M =
[[ -7 -25   6   9  18   7  29  17  32  37  40  44  45]
 [ 25  49  29  29  15  -2  12  -3  -2  -6 -17 -31 -13]
 [-20   1  29  31  20  -6  -3  18  10   5 -10 -31 -22]
 [ 38 -35 -35 -45 -51 -63 -57 -52 -58 -39 -35 -40 -36]
 [-25   0 -19   7  -4   8  32  21  33  40  49  50  51]
 [-14 -22  -9 -16  -4  -7 -15   9  -2   4   2  12  13]
 [ -4  17   3   5   7  16  10   2  10 -10   8  19   6]]
M[0][-13]	-7
M[-5][-9]	20
M[1][-6]	-3
M[-7]	[-7, -25, 6, 9, 18, 7, 29, 17, 32, 37, 40, 44, 45]
M[-6][-3]	-17
M[2][9]	5
M[3]	[38, -35, -35, -45, -51, -63, -57, -52, -58, -39, -35, -40, -36]
M[2][-13]	-20
M[-4][7]	-52
M[:, -2]	[44, -31, -31, -40, 50, 12, 19]
M[-4][6]	-57
M[6][2]	3
M[2][3]	31
M[:, 12]	[45, -13, -22, -36, 51, 13, 6]
M[5][-13]	-14
M[-1][-13]	-4
M[0][-9]	18
M[-1][-10]	5
M[-2][4]	-4
M[-2][-7]	-15
M[6][5]	16
M[6][6]	10
M[5][-3]	2
M[-2][-5]	-2
M[1]	[25, 49, 29, 29, 15, -2, 12, -3, -2, -6, -17, -31, -13]
M[:, 10]	[40, -17, -10, -35, 49, 2, 8]
M[4][2]	-19
M[-4][-1]	-36
M[:, -10]	[9, 29, 31, -45, 7, -16, 5]
M[1][12]	-13
M[3][8]	-58
M[1][0]	25
M[2]	[-20, 1, 29, 31, 20, -6, -3, 18, 10, 5, -10, -31, -22]
M[1][-2]	-31

B =
[[ 13 -25 -25  57  14   9  10 -32   4]
 [-20 -28  27 -16 -34 -17  -8 -24  41]
 [ -4   2  67  50   6 -19 -20   1  40]
 [ 21  56 -13  -9  49  25  32  24  10]
 [  7  -4 -15  21   1 -22  17 -62  61]
 [  5  12 -17 -27  25  -7  23   2 -71]
 [ 42  11  37  22   2  -9 -16 -63   5]]
Indices start at 0.
(0, 0): 13
(1, 8): 41
(2, 3): 50
(4, 5): -22
(1, 5): -17
(2, 1): 2
(3, 6): 32
(0, 2): -25
(0, 3): 57
(3, 8): 10
(5, 2): -17
(2, 4): 6
(4, 7): -62
(6, 4): 2
(1, 4): -34
(2, 5): -19
(3, 3): -9
(3, 1): 56
(4, 6): 17
(1, 2): 27
(6, 5): -9
(1, 1): -28
(5, 5): -7

X = [[30, 2, -6, 27, -11, 2, 7, -38, 11, 51, -15, 9, -13, 1, -8, 3], [22, 0, -45, -60, 24, 20, 65, 39, -5, -18, -37, 22, 12, 16, 33, -28], [-11, -2, -20, -53, 21, 9, 30, 50, -11, -48, -8, 5, 16, 8, 23, -18], [57, -11, -47, -28, 3, 16, 72, 4, -2, 34, -34, 25, -6, 19, 12, -23], [69, 9, -56, -20, 9, 25, 76, -21, 15, 63, -67, 37, -8, 18, 24, -25]]
Indices start at 0.
row 0 col 0	30
row 3 col 1	-11
row 2 col 11	5
row 4 col 3	-20
row 1 col 1	0
row 2 col 5	9
row 2 col 2	-20
row 0 col 4	-11
row 0 col 15	3
row 3 col 12	-6
row 1 col 10	-37
row 0 col 1	2
row 2 col 10	-8
row 3 col 7	4
row 4 col 2	-56
row 2 col 6	30
row 2 col 8	-11
row 3 col 5	16
row 3 col 2	-47
row 1 col 9	-18
row 0 col 13	1
row 1 col 4	24
row 3 col 14	12
row 0 col 12	-13
row 4 col 13	18
row 0 col 6	7
row 1 col 7	39
row 2 col 14	23
row 3 col 15	-23
row 3 col 0	57

A = [-39  31 -62   1  32  -1 -27  21  52]
A[-9] -> -39
A[6] -> -27
A[1] -> 31

data =
array([[-1.76, -1.46, -1.56, -1.89, -2.02,  1.47,  1.18, -1.95, -1.87,
         1.27,  0.82],
       [-1.83, -1.67, -1.60, -1.94, -2.10,  1.50,  1.43, -2.01, -2.04,
         1.45,  1.10],
       [-1.79, -1.54, -1.63, -1.89, -2.05,  1.58,  1.46, -1.83, -1.95,
         1.42,  0.87],
       [ 0.68,  0.67,  0.62,  0.66,  0.86, -2.50, -2.48,  0.71,  0.81,
        -2.60, -2.04],
       [-1.81, -1.69, -1.68, -2.00, -2.19,  1.59,  1.24, -2.21, -1.92,
         1.55,  1.10]])
Rows and columns are counted from 0.
(0, 0)	-1.76
(3, 1)	0.67
(1, 3)	-1.94
(4, 5)	1.59
(0, 8)	-1.87
(1, 8)	-2.04
(3, 8)	0.81
(4, 10)	1.10
(3, 4)	0.86
(4, 7)	-2.21
(4, 6)	1.24
(2, 5)	1.58
(2, 2)	-1.63
(0, 7)	-1.95
(2, 3)	-1.89
(1, 6)	1.43
(3, 6)	-2.48
(0, 4)	-2.02
(3, 3)	0.66
(1, 9)	1.45
(4, 3)	-2.00
(0, 6)	1.18
(3, 9)	-2.60
(3, 10)	-2.04
(0, 3)	-1.89
(4, 0)	-1.81
(1, 10)	1.10
(2, 6)	1.46
(1, 5)	1.50
(2, 7)	-1.83
